[113 136 135 171  95  80 134 148 144 152  80 140 116 163 109 130  94  83
 170 117  85] -> (63)
[ 90 136 135 171  95  80 134 148 144 152  86 140 116 163 109  80 119  83
 170 117  85] -> (158)
[168 176 147 121  94  86 168 164  96 119  93 142 156 103 119 119 174  80
 119 147  88] -> (191)
loc: [164]
(191), 7
dup (63): 
[80]
asked: [ 90 136 135 171  95  80 134 148 144 152  86 140 116 163 109  80 119  83
 170 117  85]
(158)
dup (158): 
[80]
asked: [113 136 135 171  95  80 134 148 144 152  80 140 116 163 109 130  94  83
 170 117  85]
(63)
loc: [96]
(191), 8

[124 123 127 106 135 133 126 143 142 121 133 127 124 122 126 123 120 138
 143 169 110  99 138 130 137 136 119 143 119 140 127 117 128 139 137 129] : (158)
[132 123 127 130 135 133 126 133 144 116 133 127 124 132 126 123 125 117
 106 139 110 125 135 130 137 136 119 122 119 140 119 138 130 124 133 124] : (118)
[124 123 127 130 135 133 143 133 142 137 131 127 135 132 126 122 129 113
 129 139 110 125 135 130 137 136 119 139 119 140 127 117 128 124 126 126] : (100)
[124 123 127 130 135 133 126 133 142 121 133 127 124 132 126 105 132 117
 129 139 117 133 127 130 137 157 119 122 119 140 127 117 118 124 130 126] : (168)
[124 123 127 130 138 133 126 133 127 121 138 127 124 124 126 123 117 117
 129 139 110 140 114 130 137 136  98 122 126 140 127 117 139 124 130 126] : (106)
[124 123 132 130 139 113 126 133 136 113 133 127 124 138 126 123 120 142
 129 139 112 125 135 130 137 136 124 124 119 140 127 117 100 124 130 126] : (201)
[124 123 127 135 135 133 126 118 142 121 130 127 124 132 126 123 132 117
 129 139 106 138 135 130 137 136 119 122 119 140 127 113 131 124 122 126] : (191)
[134 144 126 130 135 133 126 133 142 132 133 124 124 136 126 132 120 117
 129 139 110 125 135 130 137 119 119 122 119 120 128 117 128 124 129 126] : (214)
[124 123 127 135 135 133 126 118 142 121 130 127 124 132 126 123 132 117
 129 139 106 138 135 130 137 136 119 122 129 140 127 137 128 124 130 126] : (145)
[124 123 130 129 135 133 126 133 142 128 130 127 124 132 126 123 120 117
 129 139 110 125 132 130 137 128 119 122 107 140 136 117 128 102 145 126] : (110)
[124 123 134 130 135 133 126 133 137 121 133 127 124 124 126 123 120 117
 119 126 146 115 137 137 139 136 119 124 119 140 127 123 128 124 130 126] : (33)
[127 123 168 130 135 133 126 133 142 121 133 124 144 125 126 134 120 117
 129 139 103 125 135 130 137 134 119 122 119 126 127 117 148 124 130 112] : (63)
asked: [124 123 127 106 135 133 126 143 142 121 133 127 124 122 126 123 120 138
 143 169 110  99 138 130 137 136 119 143 119 140 127 117 128 139 137 129]
(158)
asked: [134 144 126 130 135 133 126 133 142 132 133 124 124 136 126 132 120 117
 129 139 110 125 135 130 137 119 119 122 119 120 128 117 128 124 129 126]
(214)
asked: [123 127 130 135 133 143 133 142 137]
(100)
asked: [132 123 127 130 135 133 126 133 144 116 133 127 124 132 126 123 125 117
 106 139 110 125 135 130 137 136 119 122 119 140 119 138 130 124 133 124]
(118)
asked: [124 123 127 135 135 133 126 118 142 121 130 127 124 132 126 123 132 117
 129 139 106 138 135 130 137 136 119 122 129 140 127 137 128 124 130 126]
(145)

[ 97 156 117 120 153]  (158)
[ 92 162  93 122 164]  (33)
[ 92 162  93 114 164]  (145)
[162 101 165 161 107]  (168)
[ 97 165 108 118 166]  (214)
[100 127 163  96 162]  (191)
[133 129 124 121 154]  (118)
[164  96 160  99  92]  (201)
[126 121  95 118 163]  (106)
[ 96 164  97 117 161]  (110)
[90 90 90 95 90]  (63)
asked: [162  93 114 164]
(145)
loc: [107]
(168), 4
asked: [124 121]
(118)
dup (63): 
[90]
asked: [ 96 160  99]
(201)

[163 159  93 164 161 100 100  97 168  97 180 174 124  98 172 164 154] -> (33)
[162 156  93 161 164  87  96  93 156  94 167 163 136  95 170  96 170] -> (158)
[157 166  88 168 155 100  87  94 162  89 178 166 126  97 102 165 149] -> (63)
[149 167  97 158 162 101  98 100 166  97 143 170 120  96 165 102 142] -> (191)
[162 166  98 165 168  89 104  99 163 104 162 172 116 162 167  90 167] -> (100)
asked: [165 102]
(191)
loc: [180]
(33), 10
dup (191): 
[97]
asked: [162 156  93 161 164  87  96  93 156  94 167 163 136  95 170  96 170]
(158)

[123 133 150 146 174 102 144 144 117 114 141  93 149 113 124 138 133 117
 119 109 119 159 154 102 136 111 104  96  99 121  85 135 139  97 140 145
 111 152] = (110)
[134 118 111 113  89 148 113 120 137 137 115 133 131 138 133 129 132 124
 141 124 126 105 108 158  99 143 148 159 156 137 155 123 117 153 119 113
 140 101] = (168)
[136 118 136 107 109 123 122 124 123 121 110 148 119 146 118 106 122 140
 129 140 136  92 125 154 106 134 147 159 166 157 154 123 118 138 132 111
 136 109] = (118)
[132 133 157 121 174  87 144 126 108 103 140 102 149 123 111 137 124 120
 122 115 129 109 155 128 135 109 113 127 149 168  97 124 139  98 145 124
 114 152] = (100)
[135 123 140 114 119 120 126 123 125 121 120 146 124 139 121 113 124 137
 128 138 133 100 131 150 110 129 142 149 157 152 145 119 123 128 133 116
 132 117] = (214)
[137 124 149 111 128 109 129 124 115 117 121 135 124 141 116 119 123 133
 127 131 132  93 132 147 112 124 141 155 157 157 140 123 123 120 139 115
 130 123] = (191)
[137 121 156 104 132 100 130 124 112 110 116 136 126 143 110 113 121 134
 128 133 136  86 138 157 110 124 144 158 166 168 142 120 122 117 144 110
 128 123] = (63)
[120 129  90 147  98 149 116 134 138 137 129 141 115 124 131 133 133 126
 132 138 124 159 100 110 133 143 121 110  89  86 139 135 122 153 105 145
 140 114] = (158)
asked: [134 118 111 113  89 148 113 120 137 137 115 133 131 138 133 129 132 124
 141 124 126 105 108 158  99 143 148 159 156 137 155 123 117 153 119 113
 140 101]
(168)
asked: [132 133 157 121 174  87 144 126 108 103 140 102 149 123 111 137 124 120
 122 115 129 109 155 128 135 109 113 127 149 168  97 124 139  98 145 124
 114 152]
(100)
asked: [137 129 141 115 124 131 133 133 126 132 138 124]
(158)

[125 136 135 130 135] : (214)
[114 105 141 103 169] : (33)
[107 119 173 143 108] : (106)
[138 130 109 143 153] : (100)
[131 138 120 129 123] : (191)
[131 138 120 139 111] : (158)
[132 128 129 127 124] : (118)
[126  98 140 127 143] : (201)
[125 100 121 127 159] : (145)
[130 119 121 128 120] : (168)
asked: [131 138 120 139 111]
(158)
dup (214): 
[135]

